Here is a tiny trained network, its code and every weight. The questions are about switching its units off for an input and a class, where a switched-off unit gives its printed mean instead of its output.

import numpy as np


def w(rows, s, z=0):
    codes = np.array(rows[::2]) - 128.0
    scale = np.full(codes.shape[1], s)
    scale[-1] = z or s
    return codes * scale


def norm(h):
    return h / np.sqrt((h * h).mean(-1, keepdims=True) + 1e-5)


def f(y):
    return np.maximum(y, 0)


def log_softmax(a):
    a = a - a.max(-1, keepdims=True)
    return a - np.log(np.exp(a).sum(-1, keepdims=True))


def net(x, mask):
    res = np.array(x, float).reshape(1, 5) / 4 @ E
    u = 0
    for l in range(3):
        y = f(norm(res) @ A[l][:, :-1].T + A[l][:, -1])
        res = res + np.where(mask[u : u + 9], y, B[l][:, -1]) @ B[l][:, :-1]
        u += 9
    return log_softmax(norm(res)[-1] @ U[:, :-1].T + U[:, -1])


A, B = {}, {}
E = w([
[216,148,164,79,18,113,165],'x0',
[142,153,121,148,131,66,109],'x1',
[173,160,180,89,186,134,95],'x2',
[117,2,184,97,178,40,203],'x3',
[49,186,77,38,126,98,175],'x4',
],0.0074)
A[0] = w([
[103,102,166,93,128,253,175,96],'0.n0',
[138,197,135,195,131,2,110,77],'0.n1',
[158,146,142,103,169,133,121,3],'0.n2',
[178,168,131,204,136,117,146,111],'0.n3',
[146,87,146,147,134,121,124,135],'0.n4',
[102,151,147,136,105,150,87,109],'0.n5',
[105,112,100,174,76,116,137,57],'0.n6',
[121,181,115,114,143,80,149,98],'0.n7',
[115,134,117,154,152,122,120,61],'0.n8',
],0.014,0.0065)
B[0] = w([
[178,64,32,65,143,102,40,234],'0.n0',
[223,5,33,45,163,225,102,253],'0.n1',
[129,166,230,59,176,154,146,137],'0.n2',
[72,173,119,110,102,49,61,235],'0.n3',
[70,154,122,106,112,16,68,242],'0.n4',
[218,153,87,130,181,41,172,213],'0.n5',
[50,77,115,198,50,177,224,190],'0.n6',
[73,161,122,103,103,62,71,223],'0.n7',
[101,131,103,154,204,119,152,157],'0.n8',
],0.011,0.004)
A[1] = w([
[172,247,99,204,120,208,129,41],'1.n0',
[108,134,113,148,110,230,66,109],'1.n1',
[159,177,252,72,202,203,100,115],'1.n2',
[144,71,172,173,105,180,70,114],'1.n3',
[111,114,204,202,89,143,30,16],'1.n4',
[163,162,116,67,153,54,86,131],'1.n5',
[196,134,181,109,45,148,165,3],'1.n6',
[75,78,170,133,97,108,149,110],'1.n7',
[88,115,108,196,240,204,111,23],'1.n8',
],0.011,0.004)
B[1] = w([
[217,196,88,113,117,179,213,158],'1.n0',
[146,57,134,111,128,104,175,146],'1.n1',
[148,129,185,144,194,254,64,145],'1.n2',
[139,119,85,139,123,110,118,139],'1.n3',
[162,143,146,209,120,101,62,143],'1.n4',
[89,118,168,179,148,219,118,249],'1.n5',
[110,140,199,111,30,72,134,141],'1.n6',
[165,161,153,139,174,193,146,155],'1.n7',
[113,212,105,160,180,2,117,156],'1.n8',
],0.015,0.011)
A[2] = w([
[162,130,197,96,3,166,91,63],'2.n0',
[51,198,116,29,121,143,136,82],'2.n1',
[123,202,147,118,175,38,115,117],'2.n2',
[145,77,238,122,203,83,174,41],'2.n3',
[217,85,74,2,149,86,52,3],'2.n4',
[89,95,101,200,117,202,141,13],'2.n5',
[82,98,72,239,52,129,212,101],'2.n6',
[223,131,120,206,118,77,71,53],'2.n7',
[180,208,92,130,126,166,91,179],'2.n8',
],0.015,0.0018)
B[2] = w([
[109,182,119,130,250,54,125,228],'2.n0',
[145,112,174,122,34,111,42,211],'2.n1',
[149,166,171,106,163,106,145,194],'2.n2',
[193,111,82,108,67,144,191,216],'2.n3',
[69,103,24,198,169,103,101,224],'2.n4',
[113,213,111,141,127,123,165,203],'2.n5',
[152,103,183,133,190,203,92,219],'2.n6',
[89,130,148,62,42,147,99,223],'2.n7',
[137,34,120,118,97,109,189,254],'2.n8',
],0.018,0.0079)
U = w([
[100,65,29,135,152,106,83,191],'0',
[216,103,107,90,66,136,249,182],'1',
[134,202,187,98,199,19,116,175],'2',
[86,135,179,107,3,135,35,158],'3',
[167,112,193,150,199,241,104,114],'4',
[59,188,122,200,116,161,167,117],'5',
[115,169,148,215,82,99,160,6],'6',
[80,167,147,154,97,112,176,2],'7',
],0.015,0.0071)

Each question gives the input, the list of numbers given to net, and the class t.
The units are the neurons (one row each of A and B). Each row of codes is followed by its name. A weight is (code - 128) times the scale printed after its matrix; where a second scale follows, it is the last column's (A, B and U).
mask holds one flag per neuron, layer by layer. A switched-off neuron (its flag False) gives its mean, the last column of its row in B, instead of its output. The means were averaged over made-up inputs and are rounded, as every weight is.
A unit's drop is (log p(t) with every unit on - log p(t) with that unit switched off) / (log p(t) with every unit on - log p(t) with every unit switched off).
The circuit of an input: a set's keep is (log p(t) with only the set's units on - log p(t) with every unit switched off) / (log p(t) with every unit on - log p(t) with every unit switched off). Starting from the 12 units with the biggest drops (on a tie, the unit counted first), units are removed one at a time, each time the one whose removal leaves the highest keep (on an exact tie, the one counted first), for as long as the keep stays at least 0.8.
units of the circuit, in order: the units of the circuit, biggest drop first
most important unit: the unit with the biggest drop
k most important neurons: the k neurons with the biggest drops, biggest first
k most important neurons of layer l: the k neurons of layer l with the biggest drops, biggest first
input [0,4,7,8,6], class 1: units of the circuit, in order	(2.n3)
input [-1,-1,7,0,-8], class 3: 4 most important neurons	(1.n4 2.n7 0.n4 0.n3)
input [-6,-2,-5,4,-4], class 2: units of the circuit, in order	(1.n8 2.n2 1.n5)
input [-8,-5,0,-6,2], class 2: 2 most important neurons	(1.n8 2.n2)
input [-3,2,-3,-7,-6], class 1: 3 most important neurons	(1.n0 2.n8 0.n5)
input [1,2,0,1,-5], class 3: 2 most important neurons	(2.n7 1.n4)
input [7,2,8,6,-2], class 4: 3 most important neurons	(1.n2 1.n5 0.n6)
input [-8,-1,-7,-7,3], class 2: 4 most important neurons	(1.n8 2.n2 2.n3 1.n5)
input [0,6,-1,4,8], class 3: 2 most important neurons	(0.n7 2.n1)
input [7,-6,-8,-8,8], class 1: 3 most important neurons	(1.n0 0.n4 0.n1)
input [6,-8,-6,8,6], class 0: 4 most important neurons	(0.n0 1.n5 2.n4 2.n8)
input [8,3,8,0,-7], class 2: 3 most important neurons	(2.n0 1.n6 2.n1)
input [8,-2,3,-8,7], class 1: 2 most important neurons	(1.n0 2.n8)
input [6,6,-1,-7,5], class 1: most important unit	2.n8
input [0,1,5,-2,2], class 4: units of the circuit, in order	(0.n2 1.n2)
input [8,-7,-2,-5,-8], class 2: 2 most important neurons	(2.n0 1.n6)
input [-8,1,-6,-7,-7], class 2: units of the circuit, in order	(1.n8 2.n2)
input [5,6,8,-4,1], class 4: 2 most important neurons	(1.n5 1.n2)
input [-7,0,-7,-6,1], class 2: 2 most important neurons of layer 0	(0.n8 0.n5)
input [0,-2,8,2,8], class 3: units of the circuit, in order	(2.n1)
input [6,-3,8,-5,6], class 4: 2 most important neurons of layer 0	(0.n6 0.n4)
input [-2,-4,-5,-4,0], class 4: 2 most important neurons of layer 0	(0.n6 0.n1)
input [-3,-2,-5,2,-5], class 3: 2 most important neurons of layer 2	(2.n7 2.n0)
input [6,8,3,-8,7], class 0: 3 most important neurons of layer 2	(2.n8 2.n3 2.n0)
input [5,-5,5,4,2], class 0: 2 most important neurons of layer 0	(0.n0 0.n3)
